Below is a small trained network, with its code and all its weights. Each question gives an input and a target symbol and asks what happens when units are switched off, that is, made to give their printed mean instead of their output.

import numpy as np


def w(rows, s, z=0):
    codes = np.array(rows[::2]) - 128.0
    scale = np.full(codes.shape[1], s)
    scale[-1] = z or s
    return codes * scale


def softmax(a):
    e = np.exp(a - a.max(-1, keepdims=True))
    return e / e.sum(-1, keepdims=True)


def log_softmax(a):
    a = a - a.max(-1, keepdims=True)
    return a - np.log(np.exp(a).sum(-1, keepdims=True))


def net(x, mask):
    ids = ['αβγδεζθμξπστφψ'.index(c) for c in x.split()]
    T = len(ids)
    res = E[ids] + P[:T]
    u = 0
    for l in range(3):
        r = res
        for j in range(2):
            rows = slice(4 * j, 4 * j + 4)
            q, k, v = (r @ M[l][rows].T for M in (Q, K, V))
            z = softmax(np.where(np.tri(T) > 0, q @ k.T / 4**0.5, -1e9)) @ v
            o = O[l][rows]
            res = res + np.where(mask[u + j], z, o[:, -1]) @ o[:, :-1]
        u += 2
    return log_softmax(res[-1] @ U[:, :-1].T + U[:, -1])


Q, K, V, O = {}, {}, {}, {}
E = w([
[86,160,92,62],'α',
[208,254,115,136],'β',
[99,124,102,117],'γ',
[121,145,153,127],'δ',
[147,170,195,197],'ε',
[90,145,177,124],'ζ',
[143,108,179,136],'θ',
[102,119,161,223],'μ',
[158,245,203,129],'ξ',
[164,163,75,90],'π',
[83,239,96,132],'σ',
[121,69,13,189],'τ',
[32,85,214,103],'φ',
[19,29,120,190],'ψ',
],0.01)
P = w([
[185,96,115,128],'0',
[162,113,145,172],'1',
[110,185,139,177],'2',
[69,186,132,162],'3',
[24,205,134,154],'4',
[2,195,149,161],'5',
],0.0097)
Q[0] = w([
[175,51,51,73],'L0H0',
[176,50,204,95],'L0H0',
[152,40,98,61],'L0H0',
[112,172,194,154],'L0H0',
[177,104,112,76],'L0H1',
[234,12,52,124],'L0H1',
[238,49,12,146],'L0H1',
[128,105,254,86],'L0H1',
],0.0069)
K[0] = w([
[121,113,155,26],'L0H0',
[183,86,176,110],'L0H0',
[166,115,158,15],'L0H0',
[140,128,126,200],'L0H0',
[237,130,100,56],'L0H1',
[253,87,64,111],'L0H1',
[240,73,34,108],'L0H1',
[168,151,204,117],'L0H1',
],0.007)
V[0] = w([
[206,109,227,92],'L0H0',
[53,234,149,97],'L0H0',
[35,153,187,207],'L0H0',
[99,158,3,57],'L0H0',
[122,62,228,237],'L0H1',
[179,113,194,161],'L0H1',
[143,94,229,216],'L0H1',
[137,174,40,21],'L0H1',
],0.0068)
O[0] = w([
[156,246,142,45,5],'L0H0',
[252,89,155,161,240],'L0H0',
[202,49,4,94,207],'L0H0',
[110,84,211,221,189],'L0H0',
[72,170,2,84,89],'L0H1',
[119,178,102,109,50],'L0H1',
[102,175,35,81,94],'L0H1',
[167,95,251,171,137],'L0H1',
],0.0058,0.002)
Q[1] = w([
[187,88,159,107],'L1H0',
[60,65,253,209],'L1H0',
[70,180,76,255],'L1H0',
[27,152,46,181],'L1H0',
[127,161,83,160],'L1H1',
[181,134,52,157],'L1H1',
[172,211,91,113],'L1H1',
[92,51,207,136],'L1H1',
],0.0067)
K[1] = w([
[229,150,122,151],'L1H0',
[121,159,120,215],'L1H0',
[2,91,61,137],'L1H0',
[29,100,138,129],'L1H0',
[150,153,121,166],'L1H1',
[185,157,137,147],'L1H1',
[146,204,88,108],'L1H1',
[84,47,162,117],'L1H1',
],0.0085)
V[1] = w([
[231,103,68,207],'L1H0',
[249,116,76,158],'L1H0',
[43,159,180,88],'L1H0',
[22,159,165,97],'L1H0',
[89,94,188,1],'L1H1',
[141,197,172,215],'L1H1',
[118,51,85,61],'L1H1',
[159,204,156,203],'L1H1',
],0.0074)
O[1] = w([
[33,196,150,199,125],'L1H0',
[79,212,151,254,74],'L1H0',
[187,74,125,65,152],'L1H0',
[192,48,96,36,174],'L1H0',
[226,72,136,188,46],'L1H1',
[84,104,170,64,252],'L1H1',
[178,161,78,192,14],'L1H1',
[67,103,181,77,239],'L1H1',
],0.0064,0.0032)
Q[2] = w([
[182,176,236,119],'L2H0',
[216,113,63,144],'L2H0',
[20,137,55,123],'L2H0',
[2,58,86,108],'L2H0',
[52,191,100,95],'L2H1',
[166,209,219,149],'L2H1',
[179,89,182,96],'L2H1',
[167,206,88,23],'L2H1',
],0.0052)
K[2] = w([
[200,216,137,170],'L2H0',
[161,90,211,113],'L2H0',
[43,31,88,170],'L2H0',
[2,100,102,109],'L2H0',
[168,144,197,104],'L2H1',
[164,85,122,169],'L2H1',
[91,127,99,178],'L2H1',
[183,173,133,181],'L2H1',
],0.0077)
V[2] = w([
[95,34,80,104],'L2H0',
[92,96,63,192],'L2H0',
[191,216,134,77],'L2H0',
[125,12,159,173],'L2H0',
[77,199,119,125],'L2H1',
[181,140,146,104],'L2H1',
[58,139,128,158],'L2H1',
[167,1,87,188],'L2H1',
],0.0093)
O[2] = w([
[199,160,162,78,185],'L2H0',
[161,238,137,124,126],'L2H0',
[90,52,2,143,47],'L2H0',
[117,143,226,63,162],'L2H0',
[210,124,112,215,156],'L2H1',
[57,67,127,150,131],'L2H1',
[206,169,165,142,160],'L2H1',
[81,191,110,46,1],'L2H1',
],0.0079,0.0049)
U = w([
[95,254,209,211,108],'α',
[182,49,61,20,158],'β',
[215,57,198,215,141],'γ',
[24,133,193,77,255],'δ',
[54,76,153,219,120],'ε',
[62,116,62,52,133],'ζ',
[120,92,78,176,107],'θ',
[169,164,68,172,83],'μ',
[94,91,99,124,141],'ξ',
[157,222,67,130,118],'π',
[98,110,124,134,113],'σ',
[108,116,136,113,104],'τ',
[246,230,169,71,107],'φ',
[77,52,244,78,29],'ψ',
],0.0044,0.0067)

Each question gives the input, a string of symbols that net reads in full, and the target symbol t.
The units are the heads (4 rows each of Q, K, V and O). Each row of codes is followed by its name. A weight is (code - 128) times the scale printed after its matrix; where a second scale follows, it is the last column's (O and U).
mask holds one flag per head, layer by layer. A switched-off head (its flag False) gives its mean, the last column of its rows in O, instead of its output. The means were averaged over made-up inputs and are rounded, as every weight is.
A unit's drop is (log p(t) with every unit on - log p(t) with that unit switched off) / (log p(t) with every unit on - log p(t) with every unit switched off).
The circuit of an input: a set's keep is (log p(t) with only the set's units on - log p(t) with every unit switched off) / (log p(t) with every unit on - log p(t) with every unit switched off). Starting from all 6 units, units are removed one at a time, each time the one whose removal leaves the highest keep (on an exact tie, the one counted first), for as long as the keep stays at least 0.8.
circuit, biggest first: the units of the circuit, biggest drop first
unit that matters most: the unit with the biggest drop
heads that matter: for each layer, one digit per head in row order, 1 if its drop is at least 0.15 and else 0, layers parted by /
input τ μ α, target φ: unit that matters most -> L0H0
input α α φ φ ζ δ, target β: circuit, biggest first -> L1H0, L0H1
input δ τ β, target α: heads that matter -> 00 / 11 / 10
input α ξ φ β, target β: heads that matter -> 01 / 10 / 10
input α γ τ τ α, target α: circuit, biggest first -> L2H0, L1H0, L0H1
input β π β, target γ: heads that matter -> 10 / 11 / 01
input ψ τ α τ τ, target φ: circuit, biggest first -> L2H0, L2H1
input ψ θ τ τ, target π: heads that matter -> 01 / 01 / 10
input ε φ α, target β: heads that matter -> 11 / 10 / 10
input α π τ, target δ: circuit, biggest first -> L2H1, L0H1
input β α σ α ψ, target φ: circuit, biggest first -> L2H0, L0H1, L1H0
input θ τ α φ α θ, target β: circuit, biggest first -> L1H0, L0H0, L0H1
input β μ α α γ φ, target β: heads that matter -> 01 / 10 / 00
input ξ β α β α, target ε: circuit, biggest first -> L2H0, L0H1, L0H0, L1H0
input τ α μ τ τ α, target α: unit that matters most -> L2H0
input α π ψ ε, target φ: circuit, biggest first -> L2H0, L0H1, L0H0
input ψ μ δ, target φ: circuit, biggest first -> L2H0, L0H1
input θ φ α β, target β: heads that matter -> 11 / 10 / 10
input β δ ψ α γ, target φ: circuit, biggest first -> L2H0, L1H0, L2H1
input α α ψ φ, target φ: circuit, biggest first -> L2H0, L0H1, L0H0
input μ β β π β σ, target γ: circuit, biggest first -> L2H1, L1H0
input μ τ τ, target α: unit that matters most -> L1H0
input β β α, target γ: heads that matter -> 00 / 11 / 01
input α τ μ φ γ, target β: heads that matter -> 01 / 10 / 00
